[[-1.87 -4.98 -0.62 -1.04  3.95]
 [ 0.62  2.29  0.64  0.18 -2.39]
 [ 1.13  3.81  3.23 -0.41 -0.72]
 [ 3.69  1.66  0.73  2.11  1.75]]
:
[[0.62 2.29 0.64]
 [1.13 3.81 3.23]]

[[-6.04  0.28 -2.24  5.64 -1.90]
 [-5.61  0.45 -2.52  5.33 -1.84]
 [-2.69  0.64 -3.83  5.48 -3.05]
 [-1.53  0.66 -3.97  5.73 -4.12]]
:
[[-5.61  0.45 -2.52]
 [-2.69  0.64 -3.83]]

[[-3.26 -2.39 -3.33]
 [-1.33  3.11  0.66]
 [ 1.53  2.58  0.22]
 [ 4.73  0.67 -1.49]
 [ 4.98 -2.59 -1.27]]
:
[[-1.33  3.11  0.66]
 [ 1.53  2.58  0.22]]

[[-3.13 -2.54 -0.92]
 [-4.04  2.73 -2.00]
 [ 3.67 -1.62  1.52]
 [-4.53  4.16 -2.14]]
:
[[-4.04  2.73 -2.00]
 [ 3.67 -1.62  1.52]]

[[-1.55 -5.59 -5.70  2.90]
 [ 3.42  3.15 -1.32 -0.34]
 [ 3.77  2.69  1.29 -2.76]
 [-2.17 -2.66 -3.71  3.37]]
:
[[ 3.42  3.15 -1.32]
 [ 3.77  2.69  1.29]]

[[ 1.45  0.18 -0.38]
 [ 2.27 -1.62 -0.41]
 [-1.29 -0.73  0.58]
 [ 0.44  5.54 -1.62]]
:
[[ 2.27 -1.62 -0.41]
 [-1.29 -0.73  0.58]]

[[ 4.61 -2.28  2.90 -5.02 -3.88]
 [-1.28  5.80  1.79  3.14  0.57]
 [-2.82 -0.44 -0.09 -0.02  1.59]
 [-0.07  1.24 -1.85 -2.84  0.27]]
:
[[-1.28  5.80  1.79]
 [-2.82 -0.44 -0.09]]

[[-0.64 -1.84 -1.84 -4.59]
 [-1.36  1.06  1.40  1.20]
 [-1.25 -1.22  1.80 -3.63]
 [ 0.57  4.48 -3.48  2.79]
 [ 1.16 -2.06  2.72 -3.69]]
:
[[-1.36  1.06  1.40]
 [-1.25 -1.22  1.80]]

[[-0.26  2.54  1.16  3.38]
 [ 0.90 -1.73  2.76  3.22]
 [-5.00  1.31 -0.65 -3.51]]
:
[[ 0.90 -1.73  2.76]
 [-5.00  1.31 -0.65]]
---
[[ 0.92 -1.48  3.10 -0.63  2.27  4.15  0.56 -2.21 -0.60  3.95 -2.43]
 [ 0.22 -1.28  2.98 -3.17 -0.37 -2.50 -0.36  1.43 -2.98  4.42  0.79]
 [ 2.79 -0.26  1.25  3.07  4.90 -2.25 -1.11  3.22  0.05 -2.99  5.12]]
:
[[-2.43  0.79  5.12]
 [ 3.95  4.42 -2.99]
 [-0.60 -2.98  0.05]
 [-2.21  1.43  3.22]
 [ 0.56 -0.36 -1.11]
 [ 4.15 -2.50 -2.25]
 [ 2.27 -0.37  4.90]
 [-0.63 -3.17  3.07]
 [ 3.10  2.98  1.25]
 [-1.48 -1.28 -0.26]
 [ 0.92  0.22  2.79]]

[[ 3.47  0.57 -3.88  1.73]
 [ 1.44 -0.64  3.66  4.84]]
:
[[ 1.73  4.84]
 [-3.88  3.66]
 [ 0.57 -0.64]
 [ 3.47  1.44]]

[[-2.09 -5.00]
 [ 2.65  1.38]]
:
[[-5.00  1.38]
 [-2.09  2.65]]

[[ 3.00  0.00  0.00  3.43  0.00  3.03  0.01  3.11  3.24 -0.09 -0.02 -5.73
   0.06]
 [ 3.05  3.06  3.07  0.46  3.06  0.02  3.05  3.11  0.20  0.02  3.07 -5.73
   3.12]
 [ 3.19  3.05  3.06 -0.88  3.05 -0.03 -0.01  3.14  0.22 -0.76  3.06 -5.73
   0.02]
 [ 3.04  3.10  3.05  0.49  3.10  0.00  0.02  0.04 -0.07  0.06  3.07 -5.73
   0.03]
 [ 3.06  3.09  3.05  3.22  3.09  3.05  0.00 -0.10 -0.05  0.95  3.07 -5.73
   0.00]
 [ 2.87  3.05  3.07  0.17  3.05 -0.02  0.00  0.03 -0.17  2.18  3.04 -5.73
   0.08]]
:
[[ 0.06  3.12  0.02  0.03  0.00  0.08]
 [-5.73 -5.73 -5.73 -5.73 -5.73 -5.73]
 [-0.02  3.07  3.06  3.07  3.07  3.04]
 [-0.09  0.02 -0.76  0.06  0.95  2.18]
 [ 3.24  0.20  0.22 -0.07 -0.05 -0.17]
 [ 3.11  3.11  3.14  0.04 -0.10  0.03]
 [ 0.01  3.05 -0.01  0.02  0.00  0.00]
 [ 3.03  0.02 -0.03  0.00  3.05 -0.02]
 [ 0.00  3.06  3.05  3.10  3.09  3.05]
 [ 3.43  0.46 -0.88  0.49  3.22  0.17]
 [ 0.00  3.07  3.06  3.05  3.05  3.07]
 [ 0.00  3.06  3.05  3.10  3.09  3.05]
 [ 3.00  3.05  3.19  3.04  3.06  2.87]]

[[ 1.26 -0.22  6.02 -2.38 -0.49]
 [-0.11 -0.51 -0.75 -0.79  1.92]
 [-0.35  2.70 -3.19 -0.90 -0.35]
 [ 1.30  3.27 -1.10 -0.16  0.45]]
:
[[-0.49  1.92 -0.35  0.45]
 [-2.38 -0.79 -0.90 -0.16]
 [ 6.02 -0.75 -3.19 -1.10]
 [-0.22 -0.51  2.70  3.27]
 [ 1.26 -0.11 -0.35  1.30]]

[[-1.45 -0.98 -3.05  0.70 -0.02]
 [ 3.20 -5.12  3.07  2.67 -3.55]
 [ 0.32 -1.02  0.39  0.98 -0.76]
 [ 1.53 -1.11  4.04  1.10 -2.56]]
:
[[-0.02 -3.55 -0.76 -2.56]
 [ 0.70  2.67  0.98  1.10]
 [-3.05  3.07  0.39  4.04]
 [-0.98 -5.12 -1.02 -1.11]
 [-1.45  3.20  0.32  1.53]]

[[-2.85 -2.57 -2.08  1.02  4.53  4.11 -2.18  3.78 -1.29 -2.36  0.64]
 [-1.45 -2.57 -2.48  0.58  5.61  4.11 -1.74  2.08  1.16 -2.36 -0.99]
 [ 4.15  0.50 -1.68  2.78  5.61  0.02 -0.87 -0.48 -2.51 -2.36 -1.81]
 [ 2.75  2.55 -0.48  3.22  3.46 -1.00 -1.09  1.22 -6.17 -1.92 -0.18]]
:
[[ 0.64 -0.99 -1.81 -0.18]
 [-2.36 -2.36 -2.36 -1.92]
 [-1.29  1.16 -2.51 -6.17]
 [ 3.78  2.08 -0.48  1.22]
 [-2.18 -1.74 -0.87 -1.09]
 [ 4.11  4.11  0.02 -1.00]
 [ 4.53  5.61  5.61  3.46]
 [ 1.02  0.58  2.78  3.22]
 [-2.08 -2.48 -1.68 -0.48]
 [-2.57 -2.57  0.50  2.55]
 [-2.85 -1.45  4.15  2.75]]

[[-0.02  0.10  1.75  2.32 -0.22  0.84 -1.38  2.98]
 [-0.63  4.40 -2.03  4.76  0.55  2.99  0.41  0.08]]
:
[[ 2.98  0.08]
 [-1.38  0.41]
 [ 0.84  2.99]
 [-0.22  0.55]
 [ 2.32  4.76]
 [ 1.75 -2.03]
 [ 0.10  4.40]
 [-0.02 -0.63]]
---
[[-0.29  0.53]
 [ 2.07  4.40]
 [ 1.53  2.15]
 [ 3.87  2.28]]
:
[[-0.29  0.53]
 [ 2.07  4.40]]

[[-0.12 -3.84  0.84  1.64 -2.75]
 [-2.93 -4.68  3.34  2.12 -4.20]
 [ 0.42  1.51 -1.70 -0.58  1.78]
 [-2.56  0.01  1.62 -0.24 -1.12]]
:
[[-0.12 -3.84]
 [-2.93 -4.68]]

[[ 5.76  3.38 -3.64]
 [-1.64 -1.08  2.14]
 [ 0.74  0.27 -1.33]
 [ 4.68  3.72 -2.61]]
:
[[ 5.76  3.38]
 [-1.64 -1.08]]

[[ 0.34 -3.04 -2.05  3.48 -2.27]
 [-0.71  4.86  2.83 -4.33  2.58]
 [-0.76  5.08  2.96 -4.52  2.69]
 [ 0.45 -3.45 -2.32  3.84 -2.48]]
:
[[ 0.34 -3.04]
 [-0.71  4.86]]

[[ 4.57 -5.53  1.89]
 [ 2.88  2.18 -3.14]
 [ 0.70  0.67  4.00]]
:
[[ 4.57 -5.53]
 [ 2.88  2.18]]

[[-0.30  1.76  0.28 -0.04]
 [ 1.59 -2.89  0.01  0.38]
 [ 0.14 -1.67  0.46  2.50]
 [ 1.25 -2.87 -0.30 -6.23]
 [-1.11 -0.30  0.66 -2.17]]
:
[[-0.30  1.76]
 [ 1.59 -2.89]]

[[ 1.38  1.36  0.97  0.20]
 [ 1.96  1.65  1.08  0.31]
 [-5.54 -5.35 -3.68 -0.79]]
:
[[1.38 1.36]
 [1.96 1.65]]
